Below is a small trained network, with its code and all its weights. Each question gives an input and a target symbol and asks what happens when units are switched off, that is, made to give their printed mean instead of their output.

import numpy as np


def w(rows, s, z=0):
    codes = np.array(rows[::2]) - 128.0
    scale = np.full(codes.shape[1], s)
    scale[-1] = z or s
    return codes * scale


def norm(h):
    return h / np.sqrt((h * h).mean(-1, keepdims=True) + 1e-5)


def f(y):
    return np.maximum(y, 0)


def softmax(a):
    e = np.exp(a - a.max(-1, keepdims=True))
    return e / e.sum(-1, keepdims=True)


def log_softmax(a):
    a = a - a.max(-1, keepdims=True)
    return a - np.log(np.exp(a).sum(-1, keepdims=True))


def net(x, mask):
    ids = ['Ξβδζτψ'.index(c) for c in x.split()]
    T = len(ids)
    res = E[ids] + P[:T]
    u = 0
    for l in range(2):
        q, k, v = (norm(res) @ M[l].T for M in (Q, K, V))
        z = softmax(np.where(np.tri(T) > 0, q @ k.T / 3**0.5, -1e9)) @ v
        res = res + np.where(mask[u], z, O[l][:, -1]) @ O[l][:, :-1]
        u += 1
        y = f(norm(res) @ A[l][:, :-1].T + A[l][:, -1])
        res = res + np.where(mask[u : u + 4], y, B[l][:, -1]) @ B[l][:, :-1]
        u += 4
    return log_softmax(norm(res)[-1] @ U[:, :-1].T + U[:, -1])


Q, K, V, O, A, B = {}, {}, {}, {}, {}, {}
E = w([
[234,185,188,114,109,212,174,128,50,82,161],'Ξ',
[106,19,29,45,75,49,204,112,165,150,140],'β',
[155,27,77,18,191,98,213,76,198,107,235],'δ',
[249,36,150,52,91,29,227,116,168,146,139],'ζ',
[200,184,139,95,41,254,212,28,45,66,92],'τ',
[160,87,159,120,185,185,103,17,130,138,90],'ψ',
],0.0084)
P = w([
[173,233,60,81,254,57,173,200,100,224,3],'0',
[237,174,20,121,177,131,179,189,33,137,32],'1',
[214,144,41,131,106,201,169,176,71,157,95],'2',
[164,137,117,136,97,198,178,178,148,200,110],'3',
[157,141,105,114,143,152,138,160,193,112,74],'4',
[140,188,104,112,146,34,102,158,150,57,64],'5',
[87,173,132,144,112,63,112,166,173,192,170],'6',
[144,109,106,146,43,201,120,127,155,97,216],'7',
[138,82,184,181,67,168,185,135,171,113,154],'8',
[68,122,205,186,109,80,127,131,127,158,142],'9',
[84,136,176,170,66,26,87,119,125,13,147],'10',
[92,104,185,190,62,17,131,89,95,18,176],'11',
[78,91,236,220,48,48,151,90,64,62,177],'12',
],0.0077)
Q[0] = w([
[248,50,55,2,87,32,193,119,253,146,178],'L0H1',
[69,45,121,74,87,36,191,86,122,74,216],'L0H1',
[86,146,31,128,132,150,105,159,121,169,154],'L0H1',
],0.0075)
K[0] = w([
[125,26,197,236,133,95,2,74,137,105,128],'L0H1',
[143,17,183,157,64,66,128,88,143,84,194],'L0H1',
[138,79,45,56,199,103,116,126,165,186,96],'L0H1',
],0.007)
V[0] = w([
[110,132,174,105,130,120,86,168,141,125,174],'L0H1',
[71,139,59,69,115,115,162,244,147,52,163],'L0H1',
[3,226,125,164,108,211,105,105,109,68,116],'L0H1',
],0.0033)
O[0] = w([
[138,166,140,116,169,163,183,119,195,135,131,65],'L0H1',
[112,138,153,178,174,90,215,134,100,132,89,110],'L0H1',
[97,114,146,2,119,117,200,154,125,140,99,4],'L0H1',
],0.007,0.004)
A[0] = w([
[149,240,127,85,95,136,136,94,106,42,132,116],'L0N1',
[161,87,103,168,41,109,154,143,171,121,90,102],'L0N2',
[172,36,70,4,117,88,73,208,98,97,164,4],'L0N3',
[154,140,102,13,128,137,180,181,145,109,105,15],'L0N4',
],0.0044,0.0021)
B[0] = w([
[91,79,138,132,249,57,32,94,205,145,125,254],'L0N1',
[58,236,57,144,153,159,167,137,245,80,174,234],'L0N2',
[125,156,179,2,27,95,116,83,39,205,107,175],'L0N3',
[118,90,172,145,72,125,37,234,168,82,57,154],'L0N4',
],0.005,0.0037)
Q[1] = w([
[99,143,124,125,123,16,80,76,175,76,202],'L1H1',
[110,113,154,172,97,95,183,84,55,157,167],'L1H1',
[73,219,162,102,171,156,12,120,50,138,79],'L1H1',
],0.012)
K[1] = w([
[106,94,153,157,29,177,126,96,160,93,201],'L1H1',
[13,143,255,138,136,105,117,133,227,154,170],'L1H1',
[160,136,78,119,152,175,112,195,128,228,135],'L1H1',
],0.0098)
V[1] = w([
[120,91,102,105,170,74,153,220,128,168,185],'L1H1',
[255,140,212,89,184,100,120,205,117,66,178],'L1H1',
[82,74,121,92,250,181,96,70,82,169,146],'L1H1',
],0.0053)
O[1] = w([
[102,89,224,143,150,101,127,153,196,28,64,3],'L1H1',
[2,197,132,137,60,102,91,168,139,118,122,249],'L1H1',
[170,150,118,146,149,14,181,115,200,142,246,23],'L1H1',
],0.0083,0.0021)
A[1] = w([
[61,92,133,82,157,94,247,169,134,110,130,1],'L1N1',
[122,98,124,186,121,98,128,139,184,61,131,65],'L1N2',
[102,148,105,135,92,100,128,144,130,142,129,224],'L1N3',
[113,128,79,137,111,146,155,117,108,98,123,179],'L1N4',
],0.011,0.0024)
B[1] = w([
[136,111,64,126,154,249,163,141,30,112,41,166],'L1N1',
[148,129,203,109,106,87,70,130,191,143,154,230],'L1N2',
[127,103,117,75,180,140,171,62,150,117,160,233],'L1N3',
[147,125,187,157,147,97,107,182,149,165,137,254],'L1N4',
],0.012,0.005)
U = w([
[52,185,131,132,155,136,146,102,135,107,144,145],'Ξ',
[72,114,101,169,93,147,126,161,92,119,79,254],'β',
[177,107,170,109,194,190,161,94,142,65,122,52],'δ',
[132,127,181,135,115,79,113,141,184,136,135,90],'ζ',
[142,150,75,206,164,97,172,97,148,99,174,165],'τ',
[152,132,155,10,82,138,125,113,71,193,120,98],'ψ',
],0.012,0.0082)

Each question gives the input, a string of symbols that net reads in full, and the target symbol t.
The units are the heads (3 rows each of Q, K, V and O) and the neurons (one row each of A and B). Each row of codes is followed by its name. A weight is (code - 128) times the scale printed after its matrix; where a second scale follows, it is the last column's (O, A, B and U).
mask holds one flag per unit, layer by layer, with each layer's heads first. A switched-off unit (its flag False) gives its mean, the last column of its rows in O or B, instead of its output. The means were averaged over made-up inputs and are rounded, as every weight is.
A unit's drop is (log p(t) with every unit on - log p(t) with that unit switched off) / (log p(t) with every unit on - log p(t) with every unit switched off).
most important unit: the unit with the biggest drop
k most important neurons: the k neurons with the biggest drops, biggest first
k most important neurons of layer l: the k neurons of layer l with the biggest drops, biggest first
input ζ ζ Ξ β δ Ξ δ, target δ: most important neuron : (L1N1)
input ψ ψ δ τ δ δ δ, target δ: 2 most important neurons : (L0N1, L1N1)
input τ ζ ψ ζ β ζ τ ψ δ Ξ, target ψ: 2 most important neurons of layer 0 : (L0N2, L0N1)
input δ τ δ τ δ ζ ψ τ τ, target β: 3 most important neurons of layer 0 : (L0N1, L0N3, L0N2)
input δ Ξ τ β Ξ Ξ ψ τ τ, target Ξ: 2 most important neurons : (L0N1, L1N3)
input β ψ Ξ β δ ζ ζ τ ζ, target τ: 2 most important neurons : (L0N2, L1N2)
input ψ Ξ Ξ ζ δ ζ τ β ζ Ξ τ, target δ: 2 most important neurons of layer 0 : (L0N1, L0N3)
input ζ ζ ζ Ξ, target β: 2 most important neurons of layer 0 : (L0N1, L0N2)
input β τ ψ ψ τ τ ψ ψ, target ψ: 2 most important neurons : (L0N2, L1N3)
input δ ψ δ δ τ δ ψ ψ ψ, target ζ: 4 most important neurons : (L0N1, L1N2, L0N2, L1N3)
input β ζ δ τ δ ζ δ τ ψ, target β: 2 most important neurons : (L0N1, L1N3)
input ζ ψ Ξ τ δ Ξ, target Ξ: 4 most important neurons : (L0N1, L1N2, L1N4, L1N3)
input Ξ Ξ δ δ β τ τ ψ ψ Ξ ζ Ξ, target τ: 2 most important neurons of layer 0 : (L0N1, L0N3)
input τ ψ τ β ζ τ ζ ζ, target τ: 2 most important neurons of layer 1 : (L1N2, L1N3)
input τ τ τ Ξ ζ δ β β, target δ: 2 most important neurons : (L1N1, L0N2)
input β β β δ δ τ ζ ψ Ξ ψ Ξ ζ Ξ, target τ: 2 most important neurons of layer 0 : (L0N3, L0N4)
input ζ β ζ ζ Ξ τ β, target τ: most important unit : L0H1
input β ζ τ ψ β Ξ β, target β: 2 most important neurons of layer 1 : (L1N1, L1N3)
input β ζ τ ψ τ ψ β τ ψ, target τ: 3 most important neurons of layer 0 : (L0N1, L0N3, L0N4)
input ψ τ τ β τ ψ τ Ξ β τ ζ Ξ, target δ: most important unit : L1H1
input β Ξ ζ δ β β β, target β: 2 most important neurons of layer 0 : (L0N1, L0N2)
input β ζ δ Ξ, target δ: 2 most important neurons : (L1N4, L0N1)
input δ Ξ τ δ δ Ξ τ, target ζ: 2 most important neurons : (L0N1, L1N2)
